(in the rows, 128 means zero)
Each row has two labels, one from each of two sets.
[135 170 123 114 113 127 128 133  95 119 129 117  55 116 131 112 115 164
 147 117 122  77 161 148 127  70 114 102 125 110  87 126 111  82 131  96
 141 141 130 141 169 129 142  72 100 148  87 146 163 129 143 133 131 158
 110 120 151 119]
(76) & Jp
[146 163 111 128 143 117 146 138 134 137 114 136  69 131 116 158 140 204
 137 161 132 124 126 116 133 103 119  99 127 150 118 132 169 144 153 250
 121 147 186 148 158 110 139 128 106 130 138 157 100 124 145 125 138 114
 164  92 122 115]
(76) & QD
[133 158 124 140 121 114 126 141  74 134 143 112  80  76 131 140 130 162
 142 130 119  96 118 151 131 105 196 113 133 110 114  95 123 141 125 144
 120 125 158  91 130 131 122  99 102 125 120 152 126  99 142 145 132 185
  97  78 120 149]
(75) & Jp
[130 204 126 113 109  84 154 130 108  85 118 137  47 100 110 155 123 198
 136 123 142  86 119 124 171 117 155 111 120 126  96 102 174 103 130 220
 149 157 151 146 185  97 157 136 127 126 105 119 100 125 150 131 139 125
 104  85 157 146]
(75) & QD
[150 126 122 126 122  85  99 145 104 203 126 135  85 130 105 141 124 153
 143 123 119  61 127 203 139 107 128  99 111 113  99 130  98 154 132 128
 136 151 125 106 146 113 144 106 113 149 134 117 218 127 157 128 126 157
 141 107 118 135]
(76) & Jp
[162 193 118 129 106 142 147 145 119 146 108 133  69  89 131 145 105 210
 140 125 145 126 160 162 132  94 142  96 106 130 100 124 159 128 138 219
 154 158 163 116 175  96 167 119 125 155 132 153 148 125 120 124 120 137
 136 104 127 112]
(75) & QD
[145 148 124 116 128 112  98 107 100 141 120 101 109 144 119 127 122 171
 152 116 108 117 163 173 118  87 157  87 111  90 116 153 108  89 129  51
 129 145 145 127 113 128 137 121 126  99 108 145 153 155 143 141 142 143
  99  97 132  89]
(76) & Jp
[149 136 116 138  96 122 127 119 136 115 123 139  67 101 108 160 122 219
 136 153 128 157 157 120 141 102 133  90 116 135 138 143 162 155 138 245
 136 134 162 138 143  99 159 132 121 130 131 167 173 133 118 142 139 131
 181 115 109  58]
(76) & QD
[140 164 119 127  95 130 128 120 146 139 121 146 113 126 102 173 126 211
 161 100 138 137 160 116 134 112 158  99 116 105 105 149 179 139 158 220
 144 160 165 139 168 103 153 125 123 125 137 142 144 121 130 102 107  55
 153 102 108 114]
(76) & QD
[147 132  99 129 118 133 126 123 121 111 125  85 214  99 112 154 129 204
 148  80 160 155 120 146  43 119 144 110  99  95 127 159 127 171 121 164
 141 131 150 103 167  94 129 112 130 103 150 134 171 148 126 142 125 139
 130  95 120  84]
(76) & BN
[137 187 125 133 106 128 119 119 157 124 115 142  61 126  87 155  98 207
 106 118 140 127 151 157 128 105 141  76 114 142  97 148 142 122 100 188
 141 190 174 152 155 139 158 121 123 118  95 135 164 135 134 131 145 135
 128 126 141  98]
(76) & QD
[135 186 124 146 116 131 113  99 112 124 103 127 109 118  70 145 148 231
 148 134 146 153 133 139 172  91 110  87 122 111 137 169 151 177 108 245
 146 166 173 156 182 115 170 138 137  93 157 130 164 111 133 117 127 148
 142  69 119  64]
(76) & QD
[158 179 142 112 124 118 137 137 119 124 124 130  70  87 106 155 118 220
 110 137 131 106 126 119 136 104 133 102 137 141  91 108 193 127 143 252
 158 164 210 129 165  92 168 107 129 105 127 127  42 136 130 133 144 120
  96  97 124 144]
(75) & QD
[129 147 122 140 120 122 145 137 132 123 112 127  51  84 131 131 135 182
 119 139 128 124 130 132 142 202 122 119 125 169 109 114 143 127 127 220
 134 139 158 124 123  95 152 120 133 129 108 130 129 141 132 129 143 126
 129 110 150 132]
(75) & QD
[142 168 117 133 129 132 114 107 200 150 105 145  88 134 117 156 118 174
 127 142 112 134 153 133 138 115  92  97  96 179  92 136 152 181 168 209
 132 158 188 121 143 118 142 132 166 121 133 169 146 133 136 132 142  58
 174 103 108 101]
(76) & QD
[128 168 118 134 127 124 137 128 120 119 141 143  56 119 106 145 108 198
 132 135 124 124 151 141 151  93 130 105 117 141 104 164 155 117 114 189
 142 156 154 130 145 106 153 115 117 126 145 127 162 134 137 107 119 140
 142 103 124 115]
(76) & QD
[142 119 124 126 104 123 111 124 107 138 130 169  43  85 100 129 125 153
 141 129 130  88 123 164 124  96 143  89 131 105 128 127 148 118 106 108
 137 121 110 118 131 122 157 119 106 117 128 114 155 113 161 139 117 236
 108 111 109 115]
(76) & Jp
[163 189 109 116 113 110 138 136 126 102  62 126  74  94 123 148 120 173
 139 149 138 134 126 127 113  93 141 104 159 122 107 126 162 137 134 252
 142 153 174 125 151 106 163 133 126 119 112 125 129 117  96  91 130 133
 142  76 134 132]
(75) & QD
[156 108 113 144 123 141 118 126 136 146 115 125 147  99  92 175 130 167
 116 138  86 153 111 143 147 126 135  83 104 112  99 124 125 179 130 167
 147 132 155  71 139  84 137 118 122 161 158 137 160 116 123 129 127 153
 178  89 125 129]
(76) & BN
[129  55 138 136  82 137 148 129 137 166 141 124   4 105  95 123 132 166
 146 124 101 116 138 204 133 104 159 113 103 127 184 139 149 179 117  62
 133  98  53 100  87  93 175 109 125 196 137 137 213 154 137 106  90 184
 159  84 106 139]
(76) & Jp
[188  83  88 125 101 130 132 124 151 188 130 149  82 118  99 156 122 206
 167 109 114 128 140 165 127 110 125  97 143  98 149 129 162 189 144 122
 144 120  81  79 118  89 178  95 113 193 148 119 200 180 151 133 112  92
 172  90  42 131]
(76) & Jp
[140 157 116 121 127 127 157 144 147 137 135 116  90 141 106 124 132 211
 140 142 119 138 150 144 130 109 155  85  99 122 127 145 132 170 142 158
 134 134 162 118 131 120 140 121 140 138 139 140 189 136 131 118 139  88
 180 119  97 106]
(76) & QD
[173  99 101 107 123 166 100  94 160 159 128 111 157 110 124 158 141 168
 147 111 111 148 147 166 114 134 125 118 112 102 116 144 147 206 164 151
 139 138 158  88 155 118 163 114 147 134 118 136 137 137 145 137 130  86
 161  96  88 135]
(76) & BN
[117 162 115 133 119 128 119 124 134 119 116 124  89 100 110 145 129 166
 133 149 137 124 120 109 136 108 133 114 123 119 112 133 157 145 144 232
 133 140 180 144 144 123 143 166 160  91 119 140 113 148 118 124 135 110
 133 104 124 124]
(75) & QD
[140 169 131  98 125 120 130 129 130 120 112 122  82 109 119 144 122 131
 118 151 110 116 138 129 129 188 125 102 131 134  94 142 159 135 139 222
 124 141 181 143 148 126 167 123 141 135  95 127  90 116 136 127 137 103
 122 105 110 149]
(75) & QD
[154 151 121 122 109 130 132 123 147 107 122 128  47 111  68 147 133 234
 113 126 117 153 146 154 144  96 138 100 112 120 109 153 182 137 119 197
 136 157 163 109 143 100 174 127 123 118 128 141 160 130 133 133 150 140
 137  92 117  85]
(76) & QD
[160 154 115 162 119 124 120 124 133 139  81 137  67 116  86 168 132 188
 148 126 150 124 143 124 143  98 130  42 131 132 114 134 146 169 139 252
 138 137 168 139 163 113 134 127 122 123 162 163 154 138 137 142 172 109
 177  92 122  94]
(76) & QD
[121 177 122 138 121 121 132 135 130 117 140 119  58 126 141 141 128 183
 125 132 118 126 131 122 136  97 129 109 155 144  87 129 170 124 160 241
 137 148 166 150 154  78 151 119 125 123  94 119 141 130 127 147 130 124
 118 100 134 128]
(75) & QD
[135 185 100 122 127 135 132 130 124 122 120 128  82 119  90 131 144 218
 142 138 127 127 132 128 143 109 137  96 131 110  97 161 166 134 150 184
 140 167 179 148 174 117 143 115 118 102 117 137 151 134 137 145 148 106
 139  99 134  87]
(76) & QD
[124 153 138  94 109 116 132 141 136 112 115 131  67  79 146 154 134 182
 132 137 124 131 122 133 133  68 122 110 144 112 130 119 165 159 105 239
 186 144 161 147 169  56 164 123 125 124 178 129 122 156 123 111 140 139
 136  78 121 127]
(75) & QD
[160 123 102 125 120 130 111 133 184 153 133 114 176 105 114 160 139 179
  98 118 178 169 114 160 128 145 131 136 119  93 125 133 153 193 132 169
 133 142 151  93 167  99 136 123 104 128 141 120 130 134 133 135 122  89
 142  83  97 115]
(76) & BN
[188 119 114 125 130 125  99 124 134 181 122 109 146  99 109 170 129 189
 107  79 142 155 122 215 130 127 131 103 124 103 102 162 132 205 128 177
 114 172 151 106 160 105 145 131 111 123 149 145 158 183 154 122 116 130
 146  68  84  95]
(76) & BN
[133 131 124 111 118 144 110 124 171 156 116 123 131 135 112 153 137 181
 116 130 127 134 140 154 111 121 156 131 110 123 118 151 155 149 137 145
 134 158 141 117 161 110 146 142 148 142 110 132 173 135 150 121 128 102
 114 106  87 115]
(76) & BN
